Facts:
batreskos gisil:brustom skudruzin rutrokal:skepos
befol rutrokal:guvur duvok
beklu rutrokal:fedun brubu
birir rutrokal:poklin vozol
bito gisil:rivol
bobristul gisil:vetregir birir kavigran ruzon rutrokal:vizul
bopaskas rutrokal:vizul
bote rutrokal:faflus
bragruzas gisil:plimigu revudru zibrel rutrokal:vizul moskan
breflestu rutrokal:duvok
bretrer gisil:rivol rutrokal:faflus zostak
brevatre gisil:grurun kizik serel dragrur rutrokal:duvok
briflir rutrokal:skudru moskan
bripi rutrokal:vizul brevatre gamiski
brosi rutrokal:vizul fedun
brubu rutrokal:vizul
brusak rutrokal:mufle brosi
bustak gisil:trovur brusak rutrokal:moskan redrem
datan rutrokal:skudru flurul skepos
datral rutrokal:moskan
deflen gisil:drefem zabak dritras
delil rutrokal:fuvira
dezel rutrokal:vizul brosi
draful rutrokal:drefem gronon
dragrur rutrokal:stozum
draler rutrokal:plofas stozum stuges
draruflas gisil:pifin dritras
drefem rutrokal:faflus
droron rutrokal:vizul
dutefla rutrokal:drebrek
duvok rutrokal:vizul bustak
fedun rutrokal:stozum redrem
floza gisil:vepler kizik pebus rutrokal:bretrer
flugri rutrokal:zabek
flurul rutrokal:brubu brosi
fozu rutrokal:vizul stuges brubu
fuvira gisil:lukufem guvur griflo stuges rutrokal:vizul
gamiski rutrokal:grurun stunuk
gasu rutrokal:brevatre moskan datan
gidu gisil:lukufem serel rutrokal:vizul fedun skudru flurul stunuk
grere rutrokal:vizul stelo
griflo rutrokal:moskan bote
gronon rutrokal:duvok
groske rutrokal:vizul skudru
grurun rutrokal:neno skudru moskan
gruzam rutrokal:vizul
guvur rutrokal:vizul stozum stunuk
kazakle rutrokal:redrem stelo beklu
kibra rutrokal:moskan
kizik rutrokal:vizul moskan pebus
kleplu gisil:livanen bripi stisken dezel rutrokal:vizul skudru dragrur
kligam rutrokal:neno trovur gruzam redrem skepos
kligren gisil:brustom sepel skevok bopaskas rutrokal:moskan bustak brosi
klipitra gisil:drefem gasu rutrokal:skibava nafil gamiski
komer rutrokal:plofas brosi
kubrur gisil:kavigran rutrokal:datan nodo zostak
kunim rutrokal:vizul faflus brubu
lilim rutrokal:pleflo
livanen rutrokal:trovur
lukufem rutrokal:pifin
masen gisil:trovur stavos rutrokal:vizul fedun
mibrak gisil:vepler kluskek brosi rutrokal:neno zostak
mimitel gisil:serel bopaskas beklu rutrokal:drebrek kligren
moskan gisil:drefem bripi rutrokal:vizul
mufle rutrokal:bustak
naplestok gisil:flurul griflo rutrokal:brosi zibrel
neklu rutrokal:vizul
neno rutrokal:vizul stunuk
nodo gisil:konu rutrokal:skudru
nostu gisil:befol rutrokal:zabek plofas kabel stunuk
padral rutrokal:stozum
pebus rutrokal:vizul skudru moskan
pifin rutrokal:guvur skudru ploden
plimigu rutrokal:vizul kunel
ploden rutrokal:moskan
plofas rutrokal:vizul redrem bustak
poklin rutrokal:skepos
raklade gisil:kavigran deklak komer pleflo draler rutrokal:skudru trovur togun kligam
redrem rutrokal:vizul moskan
revudru rutrokal:flurul
rivol rutrokal:vizul skepos
ruzon rutrokal:togun moskan
sepel rutrokal:vizul pifin gruzam grere
skibava gisil:neno delil brustom skevok brorur rutrokal:vizul brosi
skones rutrokal:vizul skudru zostak
skudru gisil:stuges mufle rutrokal:vizul
skudruzin rutrokal:stelo zostak
stelo gisil:plemovek drebrek draful rutrokal:vizul
stiples rutrokal:fedun guvur moskan
stozum rutrokal:vizul
stuges rutrokal:fedun moskan
stunuk gisil:stuges beklu fliska dumos rutrokal:brubu
togun gisil:zabris birir skudruzin rutrokal:skepos
tribik rutrokal:moskan stuges stunuk
tromuk rutrokal:stunuk
trovur rutrokal:skepos
truzon gisil:zabek ruzon kluskek
vekis gisil:zabek vige drebrek deplo rutrokal:gidu
vige rutrokal:vizul bustak
vigis rutrokal:vizul stunuk
vozol rutrokal:grurun brubu komer
zabak rutrokal:tribik
zabek rutrokal:duvok brubu
zabris rutrokal:vizul briflir nostu
zibra gisil:ruzon brorur bote rutrokal:stunuk
zibrel rutrokal:vizul moskan ploden
zostak rutrokal:vizul

Known rows:
zibrel: [  7.5  -4.8   4.1 -10.0   6.7  -4.1  -3.0   3.0   9.7   4.8  -4.2   4.4
   2.3   1.3  -1.0  21.4  -2.0   1.0 -12.3  19.0  -3.0 -18.9 -10.3   0.3
   8.5   0.1   1.2   1.2 -11.9  -8.9   4.3]
stuges: [ 19.3  21.1  -4.9 -12.9  -3.7   4.7 -16.6  10.4  -6.6 -10.6  -7.8  -5.7
 -12.2  13.0  24.9 -34.0 -33.8 -48.6  10.5  21.0  27.0  27.9  13.7 -34.7
 -18.7 -10.3  13.8   2.2  -9.6 -34.7   9.0]
trovur: [  4.3  27.7 -41.4   0.7   9.6  -5.2   4.7   8.8  19.6   4.9 -22.8 -33.7
   4.4  16.3  24.1 -22.1 -19.8 -50.4 -15.0   6.7  18.9  40.1 -26.8 -17.5
 -16.9   9.9 -26.6 -14.1   7.1  25.3   4.7]
nostu: [-13.5 -24.7 -22.7  -1.5 -10.9  11.7   5.8  -9.4 -14.1  -5.4  -7.6 -28.3
 -26.5  17.9   3.3 -38.5   0.4   9.6  17.7 -27.7  -1.7  41.1   0.3  -0.2
  33.5   5.2  38.9  -3.7   4.2  -5.7  -3.7]
serel: [-31.8  23.3  29.7   1.6  12.4  -6.2 -11.0 -14.1 -38.0   1.8   8.6  19.3
  14.3 -34.4  18.3  13.4   7.1  18.3  17.0   6.5  11.6 -32.0   2.9 -48.2
 -13.7   2.4  33.3  14.2  -4.5 -34.7  -7.2]
vekis: [-22.1 -22.6 -33.3  10.7  -9.4  15.0   7.5 -13.6 -16.1   5.2 -20.8 -28.5
 -30.7  22.5  -8.9 -33.5  12.8  -5.9  18.9 -26.7  17.0  40.9   5.2  33.4
  36.4  10.1  10.3  -7.4   7.7  19.7  -4.3]
kibra: [  5.9 -22.6  18.1 -10.8   2.3  -3.5  -7.6  -2.1  -8.5   4.5  -6.7  14.9
   6.0   3.6  16.8  22.3  -6.2  -2.1 -13.0  16.2  -7.6  14.0 -25.4  -0.2
   4.3  -0.1 -12.8  -3.5  -9.2 -12.1   0.7]
pebus: [  2.9   8.0  18.1  -4.7   7.2  -1.3   0.0  -5.7  -7.2   5.9  -6.4   9.6
  14.0   3.4 -12.7  24.1  15.3  10.3  -6.7  21.0   6.5 -31.3  -7.7   1.2
  16.1   5.7  16.2  -1.9 -13.3   0.2  -2.8]
masen: [  1.6 -17.8 -43.3  -8.0 -10.3  14.9   8.4   0.0  14.8   5.7 -14.2 -33.7
 -33.7  20.1 -12.3 -36.6  -5.4 -33.2  13.6 -23.3  27.6  35.8  58.3  23.1
  37.2   7.9  15.9 -14.5  -5.8   7.7   9.3]
dumos: [ 15.0  17.1  -3.5  -4.2   6.8  -4.4  -3.1   3.5   5.1  -3.0   5.9  12.9
   8.3 -12.8  18.8 -14.3  -4.9 -18.5   2.4   9.8   5.1 -10.0  -9.5 -21.1
 -17.8  -4.5 -21.2  -6.7  -0.6  -3.2  -0.4]
bragruzas: [-18.1 -27.7 -17.1  -6.2  -9.4  13.8   4.7  -7.4  -0.9   5.6 -10.4 -27.7
 -32.1  11.8 -12.6 -21.1   6.7  -0.4  14.8 -24.9   1.0  27.8  31.5  -2.4
  37.4   6.4  49.3  -4.5  -8.2 -31.5   7.7]
stavos: [ 15.2   4.7 -31.8  -4.6   9.6  -5.0   5.8   2.1  12.0   4.1  -2.9   5.0
   0.5   2.3  17.6 -23.9  -4.1 -21.7  -8.5  14.3   9.8  13.2  -9.9   4.3
 -11.1   6.7 -25.8 -17.1  -0.1  18.0  -1.4]
dutefla: [  6.6   5.1   5.7  -2.8   3.3  -5.2  -0.6   0.8  -1.1   1.8   5.3  14.7
  10.6  -5.2  11.1   6.5   0.7   3.9  -4.9   4.8  -6.7  -3.2 -15.7   2.1
 -13.5   1.2 -24.2  -5.6   1.6  10.4  -2.3]
flurul: [  9.8  19.9   0.9  -5.7  -5.5  -1.4 -13.8   9.0  -3.8  -3.9  13.2  -0.3
  10.5  17.5 -11.2 -21.9 -18.8   2.4   3.1   9.3  18.5   2.9  20.8  29.4
 -20.7   3.9 -28.4  12.6   4.1  17.0   0.4]
konu: [  8.0   3.6 -12.8  -1.1   5.3  -4.9   3.3  -0.6   2.3   3.2   2.1  12.7
   7.9 -13.0  15.7  -5.7   5.5  -1.9  -3.1   3.5  -4.8   2.3 -13.2  -1.7
 -11.0  -1.7 -21.1  -9.2   1.3   9.1  -2.8]
ploden: [  8.2 -27.6  17.8  -9.7   2.1  -1.9  -8.3  -3.7 -14.1   4.7  -9.8  14.2
   6.9   5.7  18.2  26.6  -3.8  -3.0 -12.3  20.3 -10.5  17.2 -21.4   0.1
   8.3   0.3 -11.2  -4.2 -11.0 -18.0   0.6]
vozol: [  7.4  16.4  10.6  -7.0  -1.9  -4.3  -5.7   2.0  -6.6  -1.8   8.1   7.2
  14.8  12.9   1.2   5.0  -5.2  11.0  -2.2   3.0  -2.6   9.7 -15.6   9.4
 -10.3   0.5 -23.3   6.5   1.1  17.0  -5.7]
poklin: [-17.6  26.7  15.8  11.0   2.1  -6.9  -3.3   6.1   9.0   2.8 -16.0  -0.2
  14.0  -2.9  15.5  17.8  -3.5 -20.0 -12.3 -13.7 -10.8  25.3 -29.5 -27.1
 -22.2   8.9 -17.2   4.9  12.0  13.6  -0.8]
grere: [  9.8  21.4  -1.1  -4.3   6.3  -5.9   4.2   6.3  19.3   3.2   6.1   5.1
   7.8 -13.9 -19.8  15.3   1.0   4.8  -8.4  15.9  -4.1 -38.3   4.6  -8.5
  -5.7  -2.8   6.6   3.2  -6.4  -1.6   2.4]

Rows:
No name comes twice in this set of rows, the named rows included.
[ 15.1   8.7  29.7  -0.3 -10.0   7.4  -2.8   9.7   7.5 -10.3 -16.2  17.9
 -31.3  -3.3 -13.2  26.3  12.5 -42.5  15.5 -19.5 -16.6 -35.9 -34.1  40.0
 -20.8 -25.0  31.3  16.9  22.5  -8.5  -6.1] -> kavigran
[  5.5 -13.7  13.8  -8.8   0.7  -3.1  -9.7   0.1  -7.8   5.0  -0.5  12.2
   8.1   7.3   9.2  18.0  -9.7   3.5  -9.1  16.7  -5.4  14.9 -16.5  10.6
  -4.8   0.6 -14.8   3.8  -4.7   0.1   0.3] -> stiples
[-30.8 -20.9 -29.9  19.2  -9.7  12.3   8.4 -13.7 -28.9   4.7 -22.1 -24.4
 -15.8  14.9 -18.9 -29.2  19.0  10.3  17.1 -26.6  19.8  35.5 -10.9  36.3
  40.9   8.6  23.7   1.0   8.9  18.5  -7.5] -> mibrak
[  1.9   4.2   8.4  -6.6   1.5  -4.7  -2.5   6.9  19.3   3.3  -2.7   6.7
   7.8 -11.1 -15.8  12.2 -23.4  10.1  -9.1  12.9  -2.5 -27.7   2.3  17.3
  -9.1  -0.2 -10.9  14.1  -3.8   0.4   6.7] -> plofas
[  1.0   6.1  20.0  -5.7  -4.7  -3.7 -13.9   8.3  -6.3  -1.5   5.0  17.1
   5.6   2.3 -17.0   6.4 -11.0   6.3  -0.3   3.2  -8.7 -13.1  -1.4  36.2
 -19.8  -8.8 -26.5  23.1  14.2  13.9   0.0] -> komer
[-21.6  17.1  19.6  -4.4  10.4  -6.4  -1.2 -11.1 -14.7   5.4 -10.2  15.7
  13.5 -23.8 -15.3  24.9   7.8  18.0   7.9  18.9   7.6 -20.3 -14.9 -14.0
  21.9   6.6  22.0  19.2 -10.8  -9.1  -5.1] -> kizik
[-15.7  20.9  18.0  -2.6   5.8  -6.6  -8.3  -5.8 -21.9   4.6   8.9  15.4
  13.8 -17.2  -1.9  11.0   1.9  15.7   9.9   8.9   3.9  -5.5 -14.2  -8.8
 -13.3   1.0 -18.2  18.8   1.1   5.8  -4.5] -> dragrur
[  0.1  -8.9  13.8 -12.4   4.8  -4.3  -7.1   4.1  11.6   5.6  -6.6   3.7
  -1.4  -7.8  -8.1  24.5 -18.4   4.8 -14.4  18.6  -7.3 -16.3 -11.2   2.9
   7.6   0.4   9.7  14.0  -8.3 -19.4   7.3] -> redrem
[ -8.1   5.1   7.2  -7.9   1.1  -5.8 -13.5   4.6 -10.3   2.3   8.0   8.0
   0.3   1.9  -9.8   3.9 -16.7  11.4  -8.7   7.4   0.4   7.8  -2.1  22.9
 -15.6   1.0 -26.0  22.0   6.4  10.0   0.1] -> fedun
[-14.3  22.3  -3.9  -4.7   5.9  -4.1 -10.4   3.3   3.4   5.6   4.2   3.5
   5.9  -2.4 -32.9   5.2  -4.7  15.0  -2.7  17.5  18.7 -33.3  36.9  37.1
 -10.2   8.1 -26.5  32.7   2.2  19.3   2.8] -> brosi
[ -8.4 -20.7 -26.2  -3.2 -10.6  16.5  -7.8   2.9 -14.8  -5.5  -8.1 -29.2
 -31.1  16.2  13.4 -40.0 -10.6 -27.0  18.4 -28.8  26.7  36.3  57.2   8.3
  -4.2   5.7  31.7  -2.5   3.1 -22.1   7.8] -> naplestok
[-30.6  19.8  26.0   6.0 -11.4  14.5 -13.1 -12.1 -38.9  -3.7   7.0 -26.0
   8.2   0.1 -10.6 -31.0  15.2  18.0  18.6 -26.2  28.5  14.2  64.1 -46.7
  21.6   6.2  55.9  19.8  -6.5 -37.2  -4.4] -> gidu
[  6.2   4.3  17.5  -4.5  -3.3  -0.7  -2.0   7.0   5.6  -4.2   4.1  17.2
  -5.4   4.5   2.1  25.3  -0.9 -15.8  -4.6  -6.2 -14.0 -16.0 -27.2  30.1
 -13.5  -8.3 -14.5  -8.0  18.1  16.8  -1.2] -> birir

Now the same objects, written a new way:
Known rows:
draful: [ -4.0   3.0   5.2   1.2  10.4  -5.3   6.9  -0.6   4.7   2.7   9.7 -22.6
  14.1]
breflestu: [-11.5  10.4   0.8  -7.1  27.1   7.0  13.7  -7.7   1.9   1.7  11.4 -37.4
  21.8]
bobristul: [ 38.3  44.5  35.4 -36.8  -4.9  13.8  36.2  38.9 -41.5  -5.2 -65.3  16.7
 -70.8]
togun: [-44.8  22.7  20.5   7.2   5.1   6.2  38.2  44.9 -34.9  29.5  -2.2  44.9
 -42.9]
zabris: [ 17.5  -2.3  -1.8 -19.1  -5.5   6.4  -3.2   6.5   4.8  16.3  12.5 -12.5
   2.0]
bripi: [ 11.8 -19.5   9.4  21.9   6.5  10.9 -28.7 -12.5   0.0  31.4  -0.4 -12.6
   3.6]
draler: [ 15.8   0.7   2.7  10.3  -5.4  -3.6  18.0  -4.3  -5.5  -8.5  14.5 -16.5
  -6.3]
beklu: [  6.1   1.1 -32.4  17.4 -30.6  -9.1  27.7 -21.6  13.9   5.4  14.9   0.3
  17.7]
stunuk: [-12.0  52.7 -55.1  35.1 -54.1  41.3  36.0 -19.7  17.6  -4.0 -30.7  35.1
 -17.1]
dumos: [ 12.0   3.3 -20.9   6.8   5.3  -2.0  -7.0   2.4  -2.1 -18.8  27.9   0.0
  18.4]
neno: [ 11.1  10.2  -8.6  -5.8 -11.7   5.6 -16.9  10.9  32.3  41.5  15.7  -7.3
  -3.1]
grurun: [-18.3   5.2  12.3 -16.7 -18.4  -7.8 -14.9 -20.6  13.7 -19.5  27.4  -8.0
   0.2]
fliska: [ 20.7   4.8 -21.0  11.4  11.9   1.3  -5.1   3.9  -6.1  -8.6  26.8   2.1
  19.9]
gruzam: [ 23.0  -7.6 -11.7 -24.2 -11.4  -1.5 -17.8  12.4  -6.7  35.5  -3.6 -19.7
   5.5]
kunim: [ 20.2  -5.0  -1.9  -5.7  -5.7  -0.7  -1.5  -0.3   6.2  17.1   3.2 -15.9
   7.4]
drebrek: [  9.9   5.3  -1.1   8.9  21.5 -17.3 -18.8  17.2   0.5 -21.9  -0.9  -6.7
  16.3]
vekis: [-25.7  13.1  18.7   3.2  -2.6 -21.2   2.8  14.2   1.3 -20.0 -59.3  -0.3
 -14.5]
griflo: [ -7.8   2.3 -23.1  -5.1 -11.6  10.2   1.8 -37.9 -14.7 -17.6  24.9  -1.8
  -7.0]
floza: [-42.6  14.0  11.0  -8.5  -1.9 -33.5   1.5  -0.8   7.7 -21.8 -66.7  -2.1
   1.5]

Rows:
No name comes twice in this set of rows, the named rows included.
[ -3.1  18.3 -43.3   1.6  -1.6 -23.4 -12.2  -4.8  -1.9 -16.9   6.3  11.7
  39.5] -> serel
[  2.3 -12.5   6.5  29.9   7.2   6.6 -11.9 -12.2   4.9   9.5  13.0 -14.0
   1.4] -> zabak
[ 28.0 -25.8  -0.4  -6.2  -9.6  -9.8  -2.8  -3.5   0.1  21.2  -1.5 -17.6
  11.3] -> dezel
[-16.9 -10.0  18.4  12.6  10.4   7.3 -21.7 -30.2  -0.2  -1.5  20.5 -14.8
  -4.7] -> gasu
[-12.0  37.2  27.7  -6.6  19.8 -37.8  -5.4  41.4  -6.4 -43.1 -76.3  11.8
 -32.8] -> truzon
[-35.4 -12.6  -3.7 -13.6  20.3 -16.6   9.7 -32.4  -2.3 -21.8 -39.4   7.2
 -50.1] -> bustak
[  0.8  18.1 -15.1 -46.3 -49.2  42.2  -2.7 -15.8 -38.4   5.8 -47.4  51.3
  21.8] -> skudru
[  2.1  36.9  37.1  -7.1 -13.6  35.3  49.2  17.5 -51.0 -26.1 -22.9  25.2
 -40.3] -> raklade
[-61.7  40.1 -28.6 -20.8  18.2 -10.8  22.1 -19.5  -0.8 -12.1 -63.6  -3.7
  15.3] -> brevatre
[-12.6  -3.5  26.4 -20.4 -13.1  -1.7 -19.4 -19.5   7.0 -17.9  31.9  -2.3
  -1.9] -> briflir
[-60.7   2.5   9.6   1.0  19.3 -13.1  49.9  35.6  -1.0  59.0  14.2  81.7
 -27.7] -> batreskos
[ -2.2  15.4  28.2 -21.2   2.5 -28.8  -2.2   4.8  -3.9 -26.2   2.4 -21.8
 -47.4] -> ruzon
[ -2.3 -31.4  50.0  64.0  18.7  33.7 -25.5 -45.7  -4.4  22.7  -2.5   3.2
  27.2] -> drefem
[-37.0  -2.9   4.4  20.5 -14.3 -23.9  -2.0  34.5 -37.9  12.0  21.6 -20.9
  -6.0] -> trovur

